Below is a small trained network, with its code and all its weights. Each question gives an input and a class and asks what happens when units are switched off, that is, made to give their printed mean instead of their output.

import numpy as np


def w(rows, s, z=0):
    codes = np.array(rows[::2]) - 128.0
    scale = np.full(codes.shape[1], s)
    scale[-1] = z or s
    return codes * scale


def f(y):
    return y / 2 * (1 + np.tanh(0.7978845608 * (y + 0.044715 * y**3)))


def log_softmax(a):
    a = a - a.max(-1, keepdims=True)
    return a - np.log(np.exp(a).sum(-1, keepdims=True))


def net(x, mask):
    res = np.array(x, float).reshape(1, 6) / 4 @ E
    y = f(res @ A[0][:, :-1].T + A[0][:, -1])
    res = res + np.where(mask, y, B[0][:, -1]) @ B[0][:, :-1]
    return log_softmax(res[-1] @ U[:, :-1].T + U[:, -1])


A, B = {}, {}
E = w([
[81,112,2,87,102,44],'x0',
[181,22,128,218,162,104],'x1',
[123,121,132,120,125,127],'x2',
[4,112,118,116,223,137],'x3',
[124,122,132,120,124,127],'x4',
[118,82,43,58,138,246],'x5',
],0.0076)
A[0] = w([
[134,151,162,125,159,31,103],'n0',
[108,101,69,87,132,88,154],'n1',
[193,134,145,119,79,144,93],'n2',
[131,118,183,136,120,227,180],'n3',
[79,205,140,33,66,243,119],'n4',
[109,89,68,86,115,82,131],'n5',
[90,140,169,176,121,71,52],'n6',
[171,41,150,187,165,164,94],'n7',
[122,35,134,214,133,134,192],'n8',
[174,37,102,165,194,105,113],'n9',
[113,69,84,174,202,107,148],'n10',
[203,137,105,127,84,115,70],'n11',
[93,255,163,67,118,129,116],'n12',
[138,167,92,85,163,213,181],'n13',
[117,206,116,94,134,144,58],'n14',
[150,166,150,146,122,79,106],'n15',
[168,143,127,147,25,126,63],'n16',
[105,135,76,115,101,75,143],'n17',
[132,104,108,41,151,212,188],'n18',
[79,148,126,141,229,121,92],'n19',
[112,106,111,103,115,52,71],'n20',
[105,177,172,111,110,98,1],'n21',
[153,118,197,111,152,161,134],'n22',
[54,134,130,166,206,115,61],'n23',
[59,131,129,157,202,102,173],'n24',
[183,142,180,102,156,62,154],'n25',
[178,93,89,73,157,178,148],'n26',
[112,156,13,186,156,83,171],'n27',
[134,77,40,161,127,110,148],'n28',
[160,134,89,155,26,143,107],'n29',
[187,73,82,86,183,165,113],'n30',
[149,117,22,132,87,43,142],'n31',
[95,105,26,120,128,109,131],'n32',
[110,136,213,165,162,195,213],'n33',
[92,166,221,133,124,53,140],'n34',
[48,145,145,82,224,115,184],'n35',
[91,86,112,114,101,98,155],'n36',
[196,95,101,103,23,74,167],'n37',
],0.009,0.0017)
B[0] = w([
[151,72,22,181,99,156,197],'n0',
[135,179,108,143,97,154,197],'n1',
[210,153,110,131,175,170,174],'n2',
[106,154,109,178,74,174,199],'n3',
[136,135,147,113,59,88,254],'n4',
[83,156,121,151,126,214,200],'n5',
[142,21,71,182,87,96,182],'n6',
[84,136,186,125,82,82,197],'n7',
[182,174,199,89,38,69,202],'n8',
[154,116,193,54,66,67,199],'n9',
[206,135,162,138,144,100,199],'n10',
[180,128,131,13,164,187,172],'n11',
[130,137,196,77,64,53,229],'n12',
[155,104,103,172,101,62,200],'n13',
[146,51,180,96,93,70,165],'n14',
[167,103,60,130,128,115,173],'n15',
[190,92,104,66,191,152,183],'n16',
[96,217,190,197,94,186,191],'n17',
[164,115,95,190,100,92,219],'n18',
[242,107,105,51,183,187,186],'n19',
[90,168,113,149,107,140,174],'n20',
[133,92,135,140,84,99,159],'n21',
[103,219,134,219,145,254,172],'n22',
[206,115,112,47,191,191,190],'n23',
[237,108,110,107,126,162,202],'n24',
[192,127,83,185,115,154,183],'n25',
[147,36,58,195,61,107,184],'n26',
[134,200,162,168,108,171,214],'n27',
[91,131,153,155,67,134,195],'n28',
[164,139,84,90,128,161,177],'n29',
[86,108,67,111,66,43,181],'n30',
[104,188,196,170,106,172,237],'n31',
[146,159,153,149,86,141,217],'n32',
[123,185,122,215,54,206,213],'n33',
[145,56,45,213,65,112,226],'n34',
[216,131,128,82,101,151,228],'n35',
[134,174,154,124,125,209,163],'n36',
[179,168,117,99,147,168,217],'n37',
],0.0055,0.007)
U = w([
[145,80,11,171,69,113,59],'0',
[123,191,150,169,98,202,39],'1',
[212,126,98,49,151,180,70],'2',
[147,133,198,92,71,54,94],'3',
[149,135,108,133,97,129,246],'4',
[146,137,112,133,104,133,253],'5',
[86,113,133,114,171,101,121],'6',
[67,88,113,92,206,97,18],'7',
],0.011,0.0061)

Each question gives the input, the list of numbers given to net, and the class t.
The units are the neurons (one row each of A and B). Each row of codes is followed by its name. A weight is (code - 128) times the scale printed after its matrix; where a second scale follows, it is the last column's (A, B and U).
mask holds one flag per neuron, in row order. A switched-off neuron (its flag False) gives its mean, the last column of its row in B, instead of its output. The means were averaged over made-up inputs and are rounded, as every weight is.
A unit's drop is (log p(t) with every unit on - log p(t) with that unit switched off) / (log p(t) with every unit on - log p(t) with every unit switched off).
The circuit of an input: a set's keep is (log p(t) with only the set's units on - log p(t) with every unit switched off) / (log p(t) with every unit on - log p(t) with every unit switched off). Starting from the 12 units with the biggest drops (on a tie, the unit counted first), units are removed one at a time, each time the one whose removal leaves the highest keep (on an exact tie, the one counted first), for as long as the keep stays at least 0.8.
units of the circuit, in order: the units of the circuit, biggest drop first
most important unit: the unit with the biggest drop
k most important neurons: the k neurons with the biggest drops, biggest first
drop when u is switched off: that unit's drop, to one decimal
input [3,-2,-3,5,-4,-7], class 0: most important neuron : [n34]
input [7,-5,-6,-3,-5,6], class 1: units of the circuit, in order : [n31, n17]
input [3,7,-7,-8,-3,-3], class 2: units of the circuit, in order : [n11, n37]
input [5,4,-3,6,4,-1], class 2: 2 most important neurons : [n23, n19]
input [-5,5,3,8,-3,-6], class 2: units of the circuit, in order : [n23, n19]
input [-6,0,-5,-6,2,8], class 0: units of the circuit, in order : [n26, n30]
input [-4,7,2,6,4,5], class 3: units of the circuit, in order : [n8, n9]
input [-6,5,-6,7,-2,1], class 2: units of the circuit, in order : [n19, n23]
input [-4,-6,-2,-5,5,1], class 3: units of the circuit, in order : [n12, n4]
input [-6,4,6,-4,1,7], class 0: units of the circuit, in order : [n26, n30]
input [-7,-3,7,-8,-5,-1], class 2: units of the circuit, in order : [n16, n11]
input [-5,-6,4,5,6,6], class 0: units of the circuit, in order : [n18, n13]
input [-1,-4,-1,-3,4,2], class 3: 2 most important neurons : [n4, n0]
input [6,5,-8,6,2,4], class 5: most important unit : n30
input [2,-1,-4,-4,3,2], class 2: drop when n16 is switched off : 0.1
input [-2,4,2,-3,-4,1], class 3: drop when n9 is switched off : 0.2
input [3,5,5,-7,-7,-5], class 2: drop when n9 is switched off : 0.0
